Look-ups in named tables: a row name and a column name give one cell, copied from the table.

Table laza
	kalade	kur	vap	tetidin	gev	mig
fud	-0.23	-0.44	-0.43	-0.51	-0.16	0.13
gume	-0.10	-0.66	-0.27	-0.50	-0.36	0.27
ner	-0.32	-0.48	-0.37	-0.49	-0.31	0.04
ser	-0.11	-0.54	-0.28	-0.57	-0.38	-0.14
muz	-0.38	-0.50	-0.32	-0.55	-0.15	0.26
nirefo	-0.38	-0.43	-0.52	-0.40	-0.03	0.41
risi	-0.42	-0.34	-0.44	-0.53	-0.18	0.48
zok	-0.37	-0.81	-0.24	-0.39	-0.12	0.10
sofetid	-0.27	-0.67	-0.13	-0.36	-0.42	0.28
fovuta	-0.15	-0.74	-0.48	-0.43	-0.35	0.59
vof	-0.37	-0.63	-0.43	-0.35	-0.12	0.35
mik	-0.38	-0.56	-0.22	-0.51	-0.30	0.54
robavug	-0.10	-0.52	-0.33	-0.47	-0.30	0.21

kur of ser: -0.54
kur of ner: -0.48
mig of mik: 0.54
vap of mik: -0.22
tetidin of ner: -0.49
gev of vof: -0.12
kalade of gume: -0.10
tetidin of ser: -0.57
vap of ser: -0.28
kur of zok: -0.81
kur of fovuta: -0.74
vap of gume: -0.27
mig of zok: 0.10
vap of nirefo: -0.52
tetidin of sofetid: -0.36
tetidin of gume: -0.50
kur of nirefo: -0.43
Which row has the largest kur? risi

Table garise
,ramep,vuza,vitumo,ranuzu,ketivin,vav
fufab,-2.0,3.6,2.0,5.0,5.1,6.1
vub,-9.8,3.6,1.2,4.7,4.0,6.0
vitinaf,-9.3,1.3,0.8,6.0,4.1,3.4
dus,-2.1,-0.5,8.0,7.9,7.8,2.9
vin,-4.2,3.6,9.4,4.5,5.5,5.3

ketivin of vub = 4.0
vuza of fufab = 3.6
ketivin of dus = 7.8
vitumo of vitinaf = 0.8
vav of dus = 2.9
ketivin of fufab = 5.1
ramep of vub = -9.8
vav of vin = 5.3
ramep of vin = -4.2
vitumo of vub = 1.2
vuza of dus = -0.5
ranuzu of dus = 7.9
ranuzu of vub = 4.7

furuku =
        guzot  fefituk  verim  vepoz    leg
kavobi  42448    56075  68909  78372  70480
puso    41398    70683  11685   9607  26498
badu    22285    61535  98060  99493  79867
gima     9295    71779  72576  81843  64200
sidoto  88559    70519  60432  68278  62806
kuzu    40695    51005  50570  55440  54984
tidek   70232    31348  24548  18509  31812
bufoz   68176    69581  47802  47550  47075

fefituk of kavobi = 56075
vepoz of kuzu = 55440
leg of gima = 64200
leg of puso = 26498
leg of sidoto = 62806
verim of kavobi = 68909
vepoz of gima = 81843
vepoz of puso = 9607
guzot of tidek = 70232
verim of tidek = 24548
guzot of bufoz = 68176
verim of bufoz = 47802
Which row has the largest verim? badu

liki
          kip   tob  dizil  povaf  foro  poso  gukuv   nid
pef      -1.5   3.8   -0.9    3.9  -2.4  -5.5    2.8   5.4
vipar    -2.2  -3.7    2.4   -1.0   1.3   3.7   -0.2   3.9
pivubos   7.0   1.1    5.7   -1.6   0.9   5.5   -1.8   0.2
kis       9.9   0.0    5.1   -4.2  -7.1   2.0    0.2  -1.2
pob      -1.7  -1.6   -2.5   -1.3   6.0   2.0   -1.3  -3.0
zuta      1.3   1.1    0.5    2.4   4.2  -0.2    0.1   1.4
vidav    -1.4  -5.0    4.7   -4.1  -9.0  -1.2    0.8  -2.1
zemu     -0.3   5.9    1.5    7.3   3.3   3.5    5.6   3.2

What is the povaf of kis in liki? -4.2
What is the povaf of pivubos in liki? -1.6
What is the poso of vidav in liki? -1.2
What is the tob of vipar in liki? -3.7
What is the nid of vipar in liki? 3.9
What is the foro of pob in liki? 6.0
Which row has the largest gukuv? zemu

Table kunurer
,pobeduf,taf,bor
las,63,2,55
nas,189,206,127
feke,121,216,188
robodar,151,215,167
koret,214,180,84
bagi,107,210,197
kurutuv,149,29,13
fusutom,22,16,98

What is the taf of koret in kunurer? 180
What is the bor of robodar in kunurer? 167
What is the pobeduf of kurutuv in kunurer? 149
What is the bor of bagi in kunurer? 197
What is the pobeduf of nas in kunurer? 189
What is the bor of feke in kunurer? 188
Which row has the largest bor? bagi

Table tugo
|  | bem | mel | rumibi | taz | lepo | mem | derodar | delus | bugit |
|---|---|---|---|---|---|---|---|---|---|
| natib | 165 | 136 | 118 | 124 | 153 | 145 | 137 | 128 | 162 |
| dupifi | 115 | 51 | 147 | 75 | 111 | 86 | 134 | 130 | 89 |
| pipuv | 148 | 206 | 109 | 233 | 166 | 140 | 196 | 112 | 148 |
| dafo | 148 | 69 | 122 | 106 | 119 | 74 | 149 | 134 | 140 |
| tapob | 157 | 109 | 96 | 104 | 123 | 133 | 189 | 106 | 66 |
| numato | 117 | 176 | 123 | 167 | 125 | 140 | 79 | 136 | 93 |
| lazodid | 123 | 85 | 131 | 86 | 106 | 150 | 53 | 122 | 43 |
| popo | 139 | 109 | 98 | 128 | 122 | 146 | 194 | 115 | 161 |
| zosokur | 108 | 124 | 104 | 111 | 115 | 134 | 167 | 103 | 81 |

zosokur, derodar -> 167
dafo, bugit -> 140
dafo, delus -> 134
pipuv, lepo -> 166
popo, mel -> 109
dupifi, lepo -> 111
tapob, mem -> 133
tapob, mel -> 109
tapob, lepo -> 123
dupifi, delus -> 130

